Here is a tiny trained network, its code and every weight. The questions are about switching its units off for an input and a target symbol, where a switched-off unit gives its printed mean instead of its output.

import numpy as np


def w(rows, s, z=0):
    codes = np.array(rows[::2]) - 128.0
    scale = np.full(codes.shape[1], s)
    scale[-1] = z or s
    return codes * scale


def f(y):
    return y / 2 * (1 + np.tanh(0.7978845608 * (y + 0.044715 * y**3)))


def softmax(a):
    e = np.exp(a - a.max(-1, keepdims=True))
    return e / e.sum(-1, keepdims=True)


def log_softmax(a):
    a = a - a.max(-1, keepdims=True)
    return a - np.log(np.exp(a).sum(-1, keepdims=True))


def net(x, mask):
    ids = ['ΔΣΨαβζηθλμξπτ'.index(c) for c in x.split()]
    T = len(ids)
    res = E[ids] + P[:T]
    q, k, v = (res @ M[0].T for M in (Q, K, V))
    z = softmax(np.where(np.tri(T) > 0, q @ k.T / 4**0.5, -1e9)) @ v
    res = res + np.where(mask[0], z, O[0][:, -1]) @ O[0][:, :-1]
    y = f(res @ A[0][:, :-1].T + A[0][:, -1])
    res = res + np.where(mask[1:17], y, B[0][:, -1]) @ B[0][:, :-1]
    return log_softmax(res[-1] @ U[:, :-1].T + U[:, -1])


Q, K, V, O, A, B = {}, {}, {}, {}, {}, {}
E = w([
[77,162,114,186],'Δ',
[104,159,140,145],'Σ',
[211,225,150,45],'Ψ',
[254,48,10,54],'α',
[33,151,43,79],'β',
[120,125,183,93],'ζ',
[112,225,47,58],'η',
[87,130,151,149],'θ',
[198,229,148,141],'λ',
[73,117,130,126],'μ',
[101,158,144,163],'ξ',
[104,132,170,139],'π',
[134,140,178,123],'τ',
],0.013)
P = w([
[143,111,171,253],'0',
[184,172,130,140],'1',
[133,130,151,131],'2',
[102,117,144,135],'3',
[133,123,169,109],'4',
[157,153,168,110],'5',
[151,156,166,106],'6',
[140,178,135,126],'7',
[109,135,139,103],'8',
[91,128,146,108],'9',
[114,141,150,100],'10',
[127,156,139,95],'11',
[100,149,128,106],'12',
[124,154,148,81],'13',
],0.014)
Q[0] = w([
[202,93,123,52],'H0',
[91,164,152,128],'H0',
[114,171,135,81],'H0',
[213,36,2,172],'H0',
],0.0082)
K[0] = w([
[145,155,208,191],'H0',
[155,93,82,129],'H0',
[173,100,77,195],'H0',
[15,254,192,172],'H0',
],0.0091)
V[0] = w([
[180,123,73,49],'H0',
[78,253,80,92],'H0',
[80,133,93,28],'H0',
[61,157,193,48],'H0',
],0.011)
O[0] = w([
[207,193,102,118,244],'H0',
[148,127,204,131,114],'H0',
[249,161,146,75,33],'H0',
[120,122,177,92,3],'H0',
],0.016,0.0027)
A[0] = w([
[158,184,145,127,130],'N0',
[153,60,62,41,192],'N1',
[132,163,79,124,141],'N2',
[132,105,119,55,90],'N3',
[36,182,106,178,114],'N4',
[148,214,170,85,94],'N5',
[57,164,165,171,107],'N6',
[212,126,103,148,113],'N7',
[56,35,139,108,169],'N8',
[169,210,133,155,195],'N9',
[226,56,238,239,184],'N10',
[48,201,214,110,204],'N11',
[80,106,160,100,89],'N12',
[72,187,254,135,2],'N13',
[88,153,205,179,235],'N14',
[232,119,125,75,73],'N15',
],0.0097,0.0058)
B[0] = w([
[94,141,145,117,202],'N0',
[110,153,230,153,161],'N1',
[179,61,146,153,190],'N2',
[122,100,119,181,130],'N3',
[202,77,103,124,211],'N4',
[107,130,126,164,227],'N5',
[92,110,122,114,194],'N6',
[83,117,151,87,201],'N7',
[144,201,162,106,224],'N8',
[93,127,189,97,253],'N9',
[148,116,4,72,166],'N10',
[197,149,169,65,245],'N11',
[114,161,88,162,164],'N12',
[71,127,217,244,194],'N13',
[149,157,113,52,231],'N14',
[137,101,53,166,212],'N15',
],0.013,0.012)
U = w([
[84,142,138,155,70],'Δ',
[66,89,168,143,114],'Σ',
[85,169,117,158,73],'Ψ',
[88,99,166,150,75],'α',
[153,130,216,160,193],'β',
[129,201,128,199,14],'ζ',
[47,100,149,125,100],'η',
[76,105,153,127,2],'θ',
[86,105,171,165,119],'λ',
[2,41,153,66,31],'μ',
[109,167,135,168,5],'ξ',
[178,145,128,183,72],'π',
[157,137,142,66,221],'τ',
],0.0089,0.0038)

Each question gives the input, a string of symbols that net reads in full, and the target symbol t.
The units are the heads (4 rows each of Q, K, V and O) and the neurons (one row each of A and B). Each row of codes is followed by its name. A weight is (code - 128) times the scale printed after its matrix; where a second scale follows, it is the last column's (O, A, B and U).
mask holds one flag per unit, heads first, then neurons. A switched-off unit (its flag False) gives its mean, the last column of its rows in O or B, instead of its output. The means were averaged over made-up inputs and are rounded, as every weight is.
A unit's drop is (log p(t) with every unit on - log p(t) with that unit switched off) / (log p(t) with every unit on - log p(t) with every unit switched off).
The circuit of an input: a set's keep is (log p(t) with only the set's units on - log p(t) with every unit switched off) / (log p(t) with every unit on - log p(t) with every unit switched off). Starting from the 12 units with the biggest drops (on a tie, the unit counted first), units are removed one at a time, each time the one whose removal leaves the highest keep (on an exact tie, the one counted first), for as long as the keep stays at least 0.8.
units of the circuit, in order: the units of the circuit, biggest drop first
unit that matters most: the unit with the biggest drop
top k neurons: the k neurons with the biggest drops, biggest first
drop of u: that unit's drop, to one decimal
input ζ ξ ζ τ μ ζ Δ π Ψ ζ, target β: units of the circuit, in order	(H0 N13 N11)
input α β η Ψ η β π μ, target π: top neuron	(N4)
input λ ζ θ Σ Δ, target τ: top 2 neurons	(N14 N11)
input η Δ β Δ η π, target τ: units of the circuit, in order	(N10 H0)
input τ η Ψ θ Ψ μ β θ ξ β ζ η, target β: units of the circuit, in order	(H0 N10 N14)
input τ μ Δ Ψ Σ Σ τ ξ Ψ Σ ζ η Σ, target β: top 2 neurons	(N13 N11)
input ζ μ τ ζ Δ ζ ζ μ Δ Ψ ξ ζ Ψ Δ, target β: top 3 neurons	(N13 N11 N15)
input α μ η η τ, target π: units of the circuit, in order	(H0 N4 N2)
input β Ψ λ ξ μ, target τ: units of the circuit, in order	(N10 N11 N14 H0)
input η Σ ξ, target τ: units of the circuit, in order	(N14 N10 N11 H0)
input μ β π, target τ: units of the circuit, in order	(N10 N14 H0)
input Σ β ξ ζ, target τ: units of the circuit, in order	(N10 N11 N14 H0)
input Ψ ξ Ψ η μ Ψ Ψ ζ ξ Σ λ ζ θ μ, target β: units of the circuit, in order	(H0 N13)
input θ β β τ, target τ: units of the circuit, in order	(N10 H0)
input μ ζ Ψ Ψ π Ψ ζ β Ψ π π β, target β: units of the circuit, in order	(H0 N10 N14)
input ζ β ζ η λ π Σ μ θ Σ Ψ Σ Δ ζ, target β: units of the circuit, in order	(N13 H0)
input Σ π Ψ μ β β ζ Ψ Ψ θ, target τ: top 3 neurons	(N10 N11 N14)
input η μ β Δ Δ ξ, target τ: top 4 neurons	(N10 N14 N11 N1)
input Δ λ Σ, target τ: top 3 neurons	(N14 N11 N4)
input Σ β Σ ζ λ λ Δ, target τ: unit that matters most	N10
input ζ Ψ τ, target τ: unit that matters most	N14
input β η Σ α β π θ λ α, target β: drop of N6	0.2
input Ψ Ψ Ψ Δ ζ ζ ξ Δ Σ η β Ψ, target β: drop of N3	0.0
